Here is a tiny trained network, its code and every weight. The questions are about switching its units off for an input and a class, where a switched-off unit gives its printed mean instead of its output.

import numpy as np


def w(rows, s, z=0):
    codes = np.array(rows[::2]) - 128.0
    scale = np.full(codes.shape[1], s)
    scale[-1] = z or s
    return codes * scale


def f(y):
    return y / 2 * (1 + np.tanh(0.7978845608 * (y + 0.044715 * y**3)))


def log_softmax(a):
    a = a - a.max(-1, keepdims=True)
    return a - np.log(np.exp(a).sum(-1, keepdims=True))


def net(x, mask):
    res = np.array(x, float).reshape(1, 2) / 4 @ E
    y = f(res @ A[0][:, :-1].T + A[0][:, -1])
    res = res + np.where(mask, y, B[0][:, -1]) @ B[0][:, :-1]
    return log_softmax(res[-1] @ U[:, :-1].T + U[:, -1])


A, B = {}, {}
E = w([
[156,159,124,162,121,208,245,80,195,210],'x0',
[169,139,237,182,50,84,77,131,182,122],'x1',
],0.011)
A[0] = w([
[139,85,132,123,150,141,99,95,172,91,88],'N0',
[126,176,214,143,111,143,58,114,157,151,93],'N1',
[97,143,149,164,89,211,199,109,145,180,97],'N2',
[110,166,68,102,200,134,70,105,115,148,91],'N3',
[143,94,103,96,135,114,51,138,84,84,59],'N4',
[122,145,122,125,127,148,129,118,131,124,253],'N5',
[110,136,104,97,139,105,27,142,75,86,90],'N6',
[162,131,150,145,140,152,251,138,167,155,55],'N7',
[114,143,101,59,173,211,63,79,132,176,101],'N8',
[167,157,100,115,109,170,144,95,163,121,111],'N9',
[145,119,253,186,41,126,135,149,161,127,110],'N10',
[113,102,2,137,124,123,214,154,78,81,69],'N11',
[122,122,26,101,159,165,147,130,91,139,178],'N12',
],0.014,0.016)
B[0] = w([
[83,134,92,146,138,165,138,108,152,86,123],'N0',
[125,110,115,104,149,133,154,68,201,41,194],'N1',
[70,181,133,182,75,65,87,124,70,81,213],'N2',
[121,151,91,169,166,145,174,56,211,95,165],'N3',
[85,166,61,184,101,53,145,125,146,71,190],'N4',
[138,28,204,91,132,195,13,253,132,226,233],'N5',
[85,191,109,201,68,117,152,161,105,146,221],'N6',
[77,193,55,199,83,94,196,172,160,97,196],'N7',
[119,150,72,157,215,149,168,53,179,158,163],'N8',
[119,108,49,190,132,88,98,95,154,96,163],'N9',
[158,142,148,26,180,163,189,91,90,119,250],'N10',
[172,127,155,52,181,86,217,134,104,11,190],'N11',
[155,132,188,41,104,162,129,80,115,126,232],'N12',
],0.02,0.018)
U = w([
[150,133,134,2,181,151,205,46,148,48,123],'0',
[45,199,57,190,48,65,119,190,110,94,166],'1',
[152,39,173,71,122,171,29,241,102,203,253],'2',
[189,102,39,201,205,123,144,64,181,142,38],'3',
[188,74,56,218,171,97,130,100,168,203,42],'4',
[164,72,68,174,157,105,131,71,173,148,39],'5',
],0.0085,0.0062)

Each question gives the input, the list of numbers given to net, and the class t.
The units are the neurons (one row each of A and B). Each row of codes is followed by its name. A weight is (code - 128) times the scale printed after its matrix; where a second scale follows, it is the last column's (A, B and U).
mask holds one flag per neuron, in row order. A switched-off neuron (its flag False) gives its mean, the last column of its row in B, instead of its output. The means were averaged over made-up inputs and are rounded, as every weight is.
A unit's drop is (log p(t) with every unit on - log p(t) with that unit switched off) / (log p(t) with every unit on - log p(t) with every unit switched off).
The circuit of an input: a set's keep is (log p(t) with only the set's units on - log p(t) with every unit switched off) / (log p(t) with every unit on - log p(t) with every unit switched off). Starting from the 12 units with the biggest drops (on a tie, the unit counted first), units are removed one at a time, each time the one whose removal leaves the highest keep (on an exact tie, the one counted first), for as long as the keep stays at least 0.8.
circuit, biggest first: the units of the circuit, biggest drop first
k most important neurons: the k neurons with the biggest drops, biggest first
drop when u is switched off: that unit's drop, to one decimal
input [-5,4], class 1: circuit, biggest first	[N6]
input [2,-3], class 2: 2 most important neurons	[N10; N1]
input [-6,-5], class 1: 3 most important neurons	[N6; N10; N4]
input [4,3], class 1: 4 most important neurons	[N12; N2; N7; N11]
input [4,-3], class 1: 3 most important neurons	[N10; N7; N2]
input [-7,8], class 0: 2 most important neurons	[N10; N1]
input [-3,0], class 2: 2 most important neurons	[N7; N2]
input [4,-1], class 1: 3 most important neurons	[N7; N2; N10]
input [6,-4], class 1: 2 most important neurons	[N2; N7]
input [-3,3], class 2: 2 most important neurons	[N11; N7]
input [-4,2], class 1: drop when N5 is switched off	0.1
input [1,3], class 2: drop when N11 is switched off	0.2
input [3,1], class 2: drop when N6 is switched off	0.2
input [-4,-1], class 1: most important neuron	[N6]
